Below is a small trained network, with its code and all its weights. Each question gives an input and a target symbol and asks what happens when units are switched off, that is, made to give their printed mean instead of their output.

import numpy as np


def w(rows, s, z=0):
    codes = np.array(rows[::2]) - 128.0
    scale = np.full(codes.shape[1], s)
    scale[-1] = z or s
    return codes * scale


def f(y):
    return y / 2 * (1 + np.tanh(0.7978845608 * (y + 0.044715 * y**3)))


def softmax(a):
    e = np.exp(a - a.max(-1, keepdims=True))
    return e / e.sum(-1, keepdims=True)


def log_softmax(a):
    a = a - a.max(-1, keepdims=True)
    return a - np.log(np.exp(a).sum(-1, keepdims=True))


def net(x, mask):
    ids = ['Πεζθτψ'.index(c) for c in x.split()]
    T = len(ids)
    res = E[ids] + P[:T]
    r = res
    for j in range(2):
        rows = slice(4 * j, 4 * j + 4)
        q, k, v = (r @ M[0][rows].T for M in (Q, K, V))
        z = softmax(np.where(np.tri(T) > 0, q @ k.T / 4**0.5, -1e9)) @ v
        o = O[0][rows]
        res = res + np.where(mask[j], z, o[:, -1]) @ o[:, :-1]
    y = f(res @ A[0][:, :-1].T + A[0][:, -1])
    res = res + np.where(mask[2:6], y, B[0][:, -1]) @ B[0][:, :-1]
    return log_softmax(res[-1] @ U[:, :-1].T + U[:, -1])


Q, K, V, O, A, B = {}, {}, {}, {}, {}, {}
E = w([
[57,97,196,56,130,66,141],'Π',
[117,92,143,49,179,161,152],'ε',
[119,186,57,131,127,63,88],'ζ',
[180,102,140,150,253,114,140],'θ',
[116,161,157,149,238,199,171],'τ',
[198,112,203,104,85,107,201],'ψ',
],0.017)
P = w([
[19,73,26,232,13,105,139],'0',
[106,112,177,35,129,107,51],'1',
[142,145,163,30,139,132,105],'2',
[162,140,127,42,161,115,175],'3',
[168,176,160,71,168,116,208],'4',
[169,219,160,83,176,129,223],'5',
[145,253,176,118,198,98,225],'6',
],0.0054)
Q[0] = w([
[183,178,100,152,182,154,153],'H1',
[163,69,177,125,57,80,95],'H1',
[157,153,196,70,123,52,130],'H1',
[233,192,115,119,196,32,107],'H1',
[168,166,127,82,255,147,136],'H2',
[176,122,110,168,10,151,121],'H2',
[134,130,213,87,144,103,163],'H2',
[132,146,98,147,251,150,166],'H2',
],0.0092)
K[0] = w([
[231,86,150,150,126,152,200],'H1',
[96,156,84,122,155,11,2],'H1',
[162,192,117,92,33,95,76],'H1',
[241,173,131,209,61,89,137],'H1',
[167,131,54,115,63,76,100],'H2',
[63,115,144,79,229,110,179],'H2',
[243,184,153,112,96,123,194],'H2',
[106,176,25,169,72,98,84],'H2',
],0.0078)
V[0] = w([
[182,32,135,119,122,71,73],'H1',
[121,127,98,100,83,194,152],'H1',
[150,52,173,118,108,200,121],'H1',
[39,126,178,48,65,92,95],'H1',
[130,95,107,162,101,149,159],'H2',
[57,180,88,102,182,136,1],'H2',
[110,156,114,122,170,127,102],'H2',
[207,194,107,119,62,98,88],'H2',
],0.0071)
O[0] = w([
[156,80,87,107,155,33,146,140],'H1',
[72,187,112,129,140,151,158,76],'H1',
[124,171,100,156,124,64,164,28],'H1',
[27,141,151,83,145,119,164,139],'H1',
[149,150,111,135,133,144,115,88],'H2',
[134,120,203,112,76,118,115,252],'H2',
[125,115,179,115,90,155,127,171],'H2',
[136,139,122,1,176,111,199,218],'H2',
],0.0082,0.0048)
A[0] = w([
[82,200,2,176,64,82,46,43],'N1',
[148,91,108,72,124,77,149,140],'N2',
[166,65,233,83,167,198,191,241],'N3',
[48,173,136,63,62,79,167,1],'N4',
],0.0078,0.0028)
B[0] = w([
[4,26,83,211,56,66,124,146],'N1',
[152,193,146,117,84,147,192,181],'N2',
[42,106,70,218,99,88,105,246],'N3',
[252,137,169,253,205,183,182,176],'N4',
],0.0071,0.012)
U = w([
[102,98,216,147,123,127,169,2],'Π',
[2,67,104,114,90,95,78,232],'ε',
[146,159,185,56,114,155,78,212],'ζ',
[155,71,153,148,144,128,96,6],'θ',
[118,188,167,162,119,187,107,101],'τ',
[144,204,131,103,146,131,188,165],'ψ',
],0.0086,0.0034)

Each question gives the input, a string of symbols that net reads in full, and the target symbol t.
The units are the heads (4 rows each of Q, K, V and O) and the neurons (one row each of A and B). Each row of codes is followed by its name. A weight is (code - 128) times the scale printed after its matrix; where a second scale follows, it is the last column's (O, A, B and U).
mask holds one flag per unit, heads first, then neurons. A switched-off unit (its flag False) gives its mean, the last column of its rows in O or B, instead of its output. The means were averaged over made-up inputs and are rounded, as every weight is.
A unit's drop is (log p(t) with every unit on - log p(t) with that unit switched off) / (log p(t) with every unit on - log p(t) with every unit switched off).
The circuit of an input: a set's keep is (log p(t) with only the set's units on - log p(t) with every unit switched off) / (log p(t) with every unit on - log p(t) with every unit switched off). Starting from all 6 units, units are removed one at a time, each time the one whose removal leaves the highest keep (on an exact tie, the one counted first), for as long as the keep stays at least 0.8.
circuit, biggest first: the units of the circuit, biggest drop first
most important unit: the unit with the biggest drop
top k neurons: the k neurons with the biggest drops, biggest first
heads that matter: for each layer, one digit per head in row order, 1 if its drop is at least 0.15 and else 0, layers parted by /
drop of u: that unit's drop, to one decimal
input ψ ζ ψ ζ, target ψ: top 3 neurons => N3, N4, N2
input θ ε Π, target Π: most important unit => N4
input Π ε ε ε ε ζ ζ, target ζ: heads that matter => 10
input ψ ε τ, target ψ: circuit, biggest first => H2, H1
input Π ζ τ, target ε: heads that matter => 01
input ζ θ θ τ ψ, target ε: heads that matter => 10
input τ ζ ζ, target ζ: heads that matter => 11
input ε ψ ε, target ψ: top 3 neurons => N1, N3, N2
input τ ζ θ, target ε: heads that matter => 01
input ψ Π Π, target ψ: heads that matter => 11
input ψ Π θ, target ψ: top 2 neurons => N3, N1
input θ ε Π ψ, target ψ: top 2 neurons => N2, N1
input Π τ Π, target Π: drop of N4 => 1.4
input ζ ζ τ ε, target ε: drop of N3 => 2.0
input ζ Π τ, target ε: circuit, biggest first => N3
input θ ε ψ, target ψ: circuit, biggest first => H2, H1
input θ θ ζ ε ζ ε, target ε: drop of N3 => 2.1
